Here is a tiny trained network, its code and every weight. The questions are about switching its units off for an input and a class, where a switched-off unit gives its printed mean instead of its output.

import numpy as np


def w(rows, s, z=0):
    codes = np.array(rows[::2]) - 128.0
    scale = np.full(codes.shape[1], s)
    scale[-1] = z or s
    return codes * scale


def norm(h):
    return h / np.sqrt((h * h).mean(-1, keepdims=True) + 1e-5)


def f(y):
    return y / 2 * (1 + np.tanh(0.7978845608 * (y + 0.044715 * y**3)))


def log_softmax(a):
    a = a - a.max(-1, keepdims=True)
    return a - np.log(np.exp(a).sum(-1, keepdims=True))


def net(x, mask):
    res = np.array(x, float).reshape(1, 2) / 4 @ E
    u = 0
    for l in range(3):
        y = f(norm(res) @ A[l][:, :-1].T + A[l][:, -1])
        res = res + np.where(mask[u : u + 10], y, B[l][:, -1]) @ B[l][:, :-1]
        u += 10
    return log_softmax(norm(res)[-1] @ U[:, :-1].T + U[:, -1])


A, B = {}, {}
E = w([
[187,51,173,76,156,116,21,94,158,12],'x0',
[233,131,34,48,6,183,217,182,103,114],'x1',
],0.0025)
A[0] = w([
[168,92,107,85,175,149,138,50,135,128,108],'0.n0',
[148,158,49,77,50,157,108,226,33,84,201],'0.n1',
[84,70,119,228,160,78,113,50,168,135,125],'0.n2',
[197,94,121,115,135,176,121,151,106,162,121],'0.n3',
[95,107,99,116,100,93,192,88,218,138,126],'0.n4',
[130,117,142,163,139,175,122,144,131,40,76],'0.n5',
[91,181,144,141,80,106,157,149,91,252,172],'0.n6',
[139,163,54,52,162,61,105,97,170,173,93],'0.n7',
[221,66,140,134,166,109,128,74,187,66,118],'0.n8',
[185,100,152,120,147,85,109,107,202,149,2],'0.n9',
],0.0029,0.00095)
B[0] = w([
[85,164,168,69,114,124,147,111,97,135,131],'0.n0',
[77,102,179,215,183,107,92,103,102,106,252],'0.n1',
[218,136,147,199,88,86,187,165,88,122,189],'0.n2',
[55,112,102,102,194,102,101,140,60,127,145],'0.n3',
[128,150,111,82,161,59,121,151,161,54,136],'0.n4',
[102,148,119,91,89,134,138,113,170,191,126],'0.n5',
[165,132,153,4,166,84,52,86,187,104,229],'0.n6',
[120,113,141,112,131,125,155,121,137,123,123],'0.n7',
[65,121,145,92,38,135,90,128,131,239,171],'0.n8',
[91,201,50,79,86,136,154,114,87,147,119],'0.n9',
],0.0033,0.0028)
A[1] = w([
[159,73,107,110,48,254,199,192,98,58,124],'1.n0',
[199,72,214,158,150,117,159,114,156,119,166],'1.n1',
[54,206,78,130,202,161,230,119,150,218,9],'1.n2',
[69,98,99,89,216,149,128,146,77,26,117],'1.n3',
[20,107,143,182,54,168,136,101,96,217,176],'1.n4',
[105,173,108,58,113,126,107,90,133,142,118],'1.n5',
[213,131,21,115,112,135,169,146,141,74,126],'1.n6',
[196,188,120,173,90,98,165,214,168,215,51],'1.n7',
[189,75,69,125,76,193,211,181,77,84,33],'1.n8',
[143,101,145,93,75,191,158,210,141,138,107],'1.n9',
],0.0033,0.0013)
B[1] = w([
[149,170,108,185,151,68,181,85,123,119,250],'1.n0',
[205,119,85,58,179,128,186,146,103,141,181],'1.n1',
[92,60,121,87,48,196,17,4,165,142,208],'1.n2',
[184,137,183,44,197,161,117,195,91,205,158],'1.n3',
[172,178,109,86,202,154,216,227,52,96,164],'1.n4',
[169,115,119,150,128,129,116,25,120,167,141],'1.n5',
[174,166,163,157,211,27,95,171,164,156,194],'1.n6',
[92,79,141,39,113,195,45,135,111,165,173],'1.n7',
[55,174,115,195,155,80,186,82,150,79,226],'1.n8',
[143,114,172,194,193,62,61,71,55,148,145],'1.n9',
],0.003,0.0024)
A[2] = w([
[109,76,205,193,142,163,118,111,137,173,177],'2.n0',
[90,138,167,91,241,125,91,124,198,87,126],'2.n1',
[10,166,110,147,112,149,158,127,151,113,28],'2.n2',
[82,158,41,152,120,162,125,83,152,178,44],'2.n3',
[92,172,152,227,196,65,164,153,142,34,134],'2.n4',
[4,205,137,181,122,185,185,130,84,143,2],'2.n5',
[155,12,120,107,22,160,33,66,150,84,48],'2.n6',
[165,86,135,38,169,172,182,228,108,139,169],'2.n7',
[164,97,96,114,112,67,101,109,184,176,214],'2.n8',
[144,134,100,242,218,89,137,101,191,101,195],'2.n9',
],0.004,0.00082)
B[2] = w([
[124,206,98,111,109,91,221,111,151,57,171],'2.n0',
[168,87,47,129,65,157,118,159,53,161,205],'2.n1',
[173,57,157,82,96,161,136,110,181,125,119],'2.n2',
[77,174,155,90,151,130,76,92,167,110,147],'2.n3',
[138,241,79,124,112,116,255,73,110,137,253],'2.n4',
[202,47,181,107,126,138,61,185,130,98,140],'2.n5',
[58,191,153,76,139,175,125,86,247,212,214],'2.n6',
[190,89,142,103,139,126,41,116,79,166,163],'2.n7',
[116,131,238,115,150,146,145,142,117,98,182],'2.n8',
[169,186,33,185,159,105,195,116,49,127,238],'2.n9',
],0.0041,0.0037)
U = w([
[153,235,67,191,165,66,254,68,64,107,188],'0',
[46,156,194,51,120,160,71,52,250,173,216],'1',
[227,21,149,105,146,146,38,216,14,164,190],'2',
[90,78,117,186,115,161,116,233,160,98,17],'3',
[113,37,111,169,123,164,139,194,168,65,23],'4',
[104,33,143,176,88,132,150,198,155,101,3],'5',
],0.008,0.0032)

Each question gives the input, the list of numbers given to net, and the class t.
The units are the neurons (one row each of A and B). Each row of codes is followed by its name. A weight is (code - 128) times the scale printed after its matrix; where a second scale follows, it is the last column's (A, B and U).
mask holds one flag per neuron, layer by layer. A switched-off neuron (its flag False) gives its mean, the last column of its row in B, instead of its output. The means were averaged over made-up inputs and are rounded, as every weight is.
A unit's drop is (log p(t) with every unit on - log p(t) with that unit switched off) / (log p(t) with every unit on - log p(t) with every unit switched off).
most important unit: the unit with the biggest drop
top k neurons: the k neurons with the biggest drops, biggest first
k most important neurons of layer l: the k neurons of layer l with the biggest drops, biggest first
drop when u is switched off: that unit's drop, to one decimal
input [5,4], class 1: most important unit => 0.n8
input [3,2], class 2: top 3 neurons => [1.n4, 0.n6, 1.n2]
input [0,-3], class 2: top 2 neurons => [0.n1, 1.n1]
input [8,-8], class 0: top 3 neurons => [1.n2, 0.n6, 1.n7]
input [3,-2], class 2: 2 most important neurons of layer 1 => [1.n4, 1.n2]
input [5,-5], class 0: top 2 neurons => [0.n6, 1.n2]
input [7,5], class 1: top 2 neurons => [0.n8, 2.n6]
input [7,6], class 1: top 3 neurons => [0.n8, 0.n2, 2.n6]
input [-8,7], class 1: top 2 neurons => [1.n2, 1.n7]
input [-3,1], class 2: top 2 neurons => [0.n6, 0.n8]
input [1,-1], class 2: top 2 neurons => [1.n4, 0.n6]
input [-3,0], class 2: 3 most important neurons of layer 1 => [1.n2, 1.n8, 1.n0]
input [1,0], class 2: top 2 neurons => [1.n4, 0.n6]
input [-3,2], class 2: top 2 neurons => [0.n8, 0.n6]
input [1,2], class 2: most important unit => 0.n1
input [7,-8], class 0: top 2 neurons => [1.n2, 0.n6]
input [2,-1], class 2: top 2 neurons => [1.n4, 0.n6]
input [3,-1], class 2: drop when 0.n6 is switched off => 1.5
input [2,1], class 2: drop when 0.n6 is switched off => 0.7
input [7,4], class 1: drop when 0.n8 is switched off => 0.2
input [6,-8], class 0: drop when 2.n2 is switched off => 0.0
input [5,3], class 1: top neuron => [0.n8]
